Here is a tiny trained network, its code and every weight. The questions are about switching its units off for an input and a class, where a switched-off unit gives its printed mean instead of its output.

import numpy as np


def w(rows, s, z=0):
    codes = np.array(rows[::2]) - 128.0
    scale = np.full(codes.shape[1], s)
    scale[-1] = z or s
    return codes * scale


def norm(h):
    return h / np.sqrt((h * h).mean(-1, keepdims=True) + 1e-5)


def f(y):
    return np.maximum(y, 0)


def log_softmax(a):
    a = a - a.max(-1, keepdims=True)
    return a - np.log(np.exp(a).sum(-1, keepdims=True))


def net(x, mask):
    res = np.array(x, float).reshape(1, 6) / 4 @ E
    u = 0
    for l in range(2):
        y = f(norm(res) @ A[l][:, :-1].T + A[l][:, -1])
        res = res + np.where(mask[u : u + 13], y, B[l][:, -1]) @ B[l][:, :-1]
        u += 13
    return log_softmax(norm(res)[-1] @ U[:, :-1].T + U[:, -1])


A, B = {}, {}
E = w([
[127,126,128,125],'x0',
[127,127,127,126],'x1',
[166,36,51,147],'x2',
[57,132,88,155],'x3',
[185,139,10,97],'x4',
[129,130,127,132],'x5',
],0.012)
A[0] = w([
[170,160,64,71,113],'0.n0',
[131,155,167,86,87],'0.n1',
[75,119,96,210,80],'0.n2',
[217,228,129,50,8],'0.n3',
[92,194,78,101,56],'0.n4',
[16,104,131,186,109],'0.n5',
[85,250,111,58,114],'0.n6',
[68,161,151,143,70],'0.n7',
[187,74,199,114,151],'0.n8',
[119,227,220,89,91],'0.n9',
[75,205,2,80,111],'0.n10',
[191,186,145,69,45],'0.n11',
[102,236,74,124,50],'0.n12',
],0.013,0.014)
B[0] = w([
[112,177,172,65,205],'0.n0',
[153,108,114,111,149],'0.n1',
[154,89,150,83,161],'0.n2',
[3,157,59,33,163],'0.n3',
[157,95,127,173,152],'0.n4',
[114,120,105,69,221],'0.n5',
[127,122,100,254,234],'0.n6',
[112,176,85,119,156],'0.n7',
[152,126,148,232,236],'0.n8',
[178,152,93,47,239],'0.n9',
[133,151,129,210,255],'0.n10',
[84,140,131,98,150],'0.n11',
[146,103,132,195,167],'0.n12',
],0.014,0.0071)
A[1] = w([
[249,157,138,70,84],'1.n0',
[107,112,144,120,94],'1.n1',
[168,199,178,104,57],'1.n2',
[151,161,108,152,102],'1.n3',
[94,126,47,176,127],'1.n4',
[120,59,120,94,103],'1.n5',
[71,192,107,102,32],'1.n6',
[39,57,125,118,40],'1.n7',
[70,107,108,97,59],'1.n8',
[100,153,126,61,85],'1.n9',
[155,154,113,138,112],'1.n10',
[152,185,182,116,2],'1.n11',
[66,190,140,108,95],'1.n12',
],0.016,0.0082)
B[1] = w([
[160,89,184,66,211],'1.n0',
[131,117,118,125,133],'1.n1',
[136,53,121,90,181],'1.n2',
[118,125,173,88,186],'1.n3',
[52,158,161,95,254],'1.n4',
[157,155,164,97,157],'1.n5',
[50,158,70,123,175],'1.n6',
[246,115,207,56,160],'1.n7',
[159,120,147,154,152],'1.n8',
[90,153,71,192,175],'1.n9',
[138,108,134,99,174],'1.n10',
[205,72,135,82,150],'1.n11',
[70,128,75,113,190],'1.n12',
],0.012,0.0076)
U = w([
[175,94,172,75,110],'0',
[60,166,102,105,45],'1',
[162,140,145,254,252],'2',
],0.027,0.0017)

Each question gives the input, the list of numbers given to net, and the class t.
The units are the neurons (one row each of A and B). Each row of codes is followed by its name. A weight is (code - 128) times the scale printed after its matrix; where a second scale follows, it is the last column's (A, B and U).
mask holds one flag per neuron, layer by layer. A switched-off neuron (its flag False) gives its mean, the last column of its row in B, instead of its output. The means were averaged over made-up inputs and are rounded, as every weight is.
A unit's drop is (log p(t) with every unit on - log p(t) with that unit switched off) / (log p(t) with every unit on - log p(t) with every unit switched off).
The circuit of an input: a set's keep is (log p(t) with only the set's units on - log p(t) with every unit switched off) / (log p(t) with every unit on - log p(t) with every unit switched off). Starting from the 12 units with the biggest drops (on a tie, the unit counted first), units are removed one at a time, each time the one whose removal leaves the highest keep (on an exact tie, the one counted first), for as long as the keep stays at least 0.8.
circuit, biggest first: the units of the circuit, biggest drop first
k most important neurons: the k neurons with the biggest drops, biggest first
top k neurons in layer l: the k neurons of layer l with the biggest drops, biggest first
drop when u is switched off: that unit's drop, to one decimal
input [-4,3,-6,2,2,-5], class 2: circuit, biggest first -> 0.n6
input [2,0,8,-3,0,-2], class 2: top 3 neurons in layer 0 -> 0.n9; 0.n8; 0.n5
input [-4,8,4,1,-6,8], class 0: 4 most important neurons -> 0.n5; 0.n10; 0.n6; 1.n7
input [-7,-1,1,-8,0,-4], class 2: top 3 neurons in layer 0 -> 0.n8; 0.n9; 0.n5
input [4,-1,2,-1,8,2], class 0: 4 most important neurons -> 0.n6; 0.n0; 0.n3; 1.n0
input [-6,-6,-5,0,-5,2], class 0: circuit, biggest first -> 0.n9; 1.n11
input [6,-8,-6,-6,1,2], class 1: 2 most important neurons -> 0.n3; 0.n11
input [-7,4,1,5,-6,3], class 0: 2 most important neurons -> 1.n7; 0.n0
input [4,7,-5,2,7,1], class 2: top 2 neurons in layer 0 -> 0.n6; 0.n10
input [6,-6,-8,1,1,-7], class 2: top 2 neurons in layer 1 -> 1.n12; 1.n6
input [7,0,-7,2,8,-1], class 2: top 2 neurons in layer 0 -> 0.n6; 0.n10
input [0,-3,8,8,-1,-6], class 0: drop when 1.n7 is switched off -> 0.4
input [0,7,3,7,-2,6], class 0: drop when 1.n7 is switched off -> 0.1
input [2,3,-3,-6,5,-5], class 1: drop when 0.n3 is switched off -> 1.9
input [1,6,-4,-8,5,-2], class 1: drop when 0.n3 is switched off -> 2.2
input [4,5,-7,-3,-5,3], class 0: top neuron in layer 0 -> 0.n9
